Here is a tiny trained network, its code and every weight. The questions are about switching its units off for an input and a class, where a switched-off unit gives its printed mean instead of its output.

import numpy as np


def w(rows, s, z=0):
    codes = np.array(rows[::2]) - 128.0
    scale = np.full(codes.shape[1], s)
    scale[-1] = z or s
    return codes * scale


def f(y):
    return np.maximum(y, 0)


def log_softmax(a):
    a = a - a.max(-1, keepdims=True)
    return a - np.log(np.exp(a).sum(-1, keepdims=True))


def net(x, mask):
    res = np.array(x, float).reshape(1, 8) / 4 @ E
    y = f(res @ A[0][:, :-1].T + A[0][:, -1])
    res = res + np.where(mask, y, B[0][:, -1]) @ B[0][:, :-1]
    return log_softmax(res[-1] @ U[:, :-1].T + U[:, -1])


A, B = {}, {}
E = w([
[165,132,69,116,68,103,134,135,136],'x0',
[206,128,177,212,60,137,168,115,155],'x1',
[139,146,121,134,183,160,160,86,108],'x2',
[92,169,83,132,211,175,88,147,152],'x3',
[144,212,143,27,158,69,99,112,61],'x4',
[106,118,33,151,112,1,123,168,189],'x5',
[106,55,134,107,197,140,132,144,113],'x6',
[93,227,155,156,82,190,84,76,179],'x7',
],0.0076)
A[0] = w([
[57,174,219,156,90,102,69,131,169,237],'n1',
[137,140,154,229,173,254,141,48,125,252],'n2',
[119,157,137,105,99,232,91,64,113,194],'n3',
[114,119,109,239,124,106,33,168,173,214],'n4',
[190,138,105,91,204,158,58,92,99,182],'n5',
[131,71,85,63,168,171,167,188,73,135],'n6',
[188,59,137,141,27,108,234,139,68,191],'n7',
[100,125,175,17,21,158,126,160,104,185],'n8',
[188,178,129,181,131,113,172,146,102,138],'n9',
[175,166,147,189,101,187,99,105,132,125],'n10',
[216,184,129,50,85,86,114,144,50,225],'n11',
],0.0085,0.0037)
B[0] = w([
[134,125,71,197,130,167,171,24,131,204],'n1',
[132,178,163,190,83,194,112,182,140,246],'n2',
[137,150,121,149,121,157,160,183,179,204],'n3',
[111,115,102,132,99,133,149,110,212,212],'n4',
[66,142,146,122,166,112,172,163,133,174],'n5',
[131,116,156,118,174,74,63,153,111,175],'n6',
[158,56,109,131,115,83,123,105,93,230],'n7',
[184,127,91,183,156,121,140,82,163,181],'n8',
[122,102,151,115,136,91,125,81,89,164],'n9',
[141,119,191,159,127,118,145,115,134,192],'n10',
[137,168,106,181,161,162,142,12,147,205],'n11',
],0.011,0.012)
U = w([
[33,91,105,49,211,89,86,143,116,131],'0',
[254,75,184,99,153,83,104,36,40,192],'1',
[90,155,147,99,153,181,124,176,123,32],'2',
[113,21,49,93,4,70,149,112,150,97],'3',
[136,199,150,175,92,201,149,59,200,217],'4',
[127,71,192,139,13,140,148,110,88,3],'5',
],0.0082,0.003)

Each question gives the input, the list of numbers given to net, and the class t.
The units are the neurons (one row each of A and B). Each row of codes is followed by its name. A weight is (code - 128) times the scale printed after its matrix; where a second scale follows, it is the last column's (A, B and U).
mask holds one flag per neuron, in row order. A switched-off neuron (its flag False) gives its mean, the last column of its row in B, instead of its output. The means were averaged over made-up inputs and are rounded, as every weight is.
A unit's drop is (log p(t) with every unit on - log p(t) with that unit switched off) / (log p(t) with every unit on - log p(t) with every unit switched off).
The circuit of an input: a set's keep is (log p(t) with only the set's units on - log p(t) with every unit switched off) / (log p(t) with every unit on - log p(t) with every unit switched off). Starting from all 11 units, units are removed one at a time, each time the one whose removal leaves the highest keep (on an exact tie, the one counted first), for as long as the keep stays at least 0.8.
circuit, biggest first: the units of the circuit, biggest drop first
unit that matters most: the unit with the biggest drop
k most important neurons: the k neurons with the biggest drops, biggest first
drop of u: that unit's drop, to one decimal
input [5,5,3,3,4,-1,0,-1], class 1: 2 most important neurons : (n4; n2)
input [0,0,1,-7,-3,6,-1,7], class 3: circuit, biggest first : (n2; n11)
input [8,-2,6,-4,-7,1,8,3], class 3: circuit, biggest first : (n11; n7)
input [-6,0,3,-4,-6,-8,3,-6], class 5: unit that matters most : n2
input [0,3,-3,-4,2,8,-6,0], class 3: 2 most important neurons : (n2; n7)
input [-5,-1,-6,1,3,1,0,-2], class 0: circuit, biggest first : (n2; n10)
input [-5,-5,-8,-4,-3,-1,5,1], class 0: circuit, biggest first : (n2; n11)
input [6,-4,3,1,-6,3,-8,0], class 3: circuit, biggest first : (n2; n11)
input [8,-3,8,-5,-2,2,0,-1], class 1: circuit, biggest first : (n4; n2)
input [7,7,-3,-6,-8,-8,8,-3], class 1: 2 most important neurons : (n7; n4)
input [7,-6,1,-5,-7,6,-8,8], class 3: 4 most important neurons : (n2; n11; n3; n4)
input [-4,-3,-4,-3,-8,7,-5,4], class 3: 3 most important neurons : (n2; n11; n3)
input [-3,-1,-4,7,3,6,1,1], class 0: 2 most important neurons : (n2; n11)
input [-4,-4,-6,-8,-5,-3,-3,-6], class 1: unit that matters most : n4
input [0,3,3,7,8,-2,2,-2], class 0: drop of n4 : 0.1
input [8,-8,-7,-3,-5,-6,5,-6], class 1: drop of n6 : 0.2
input [-1,0,-4,1,-1,0,6,0], class 0: drop of n7 : 0.1
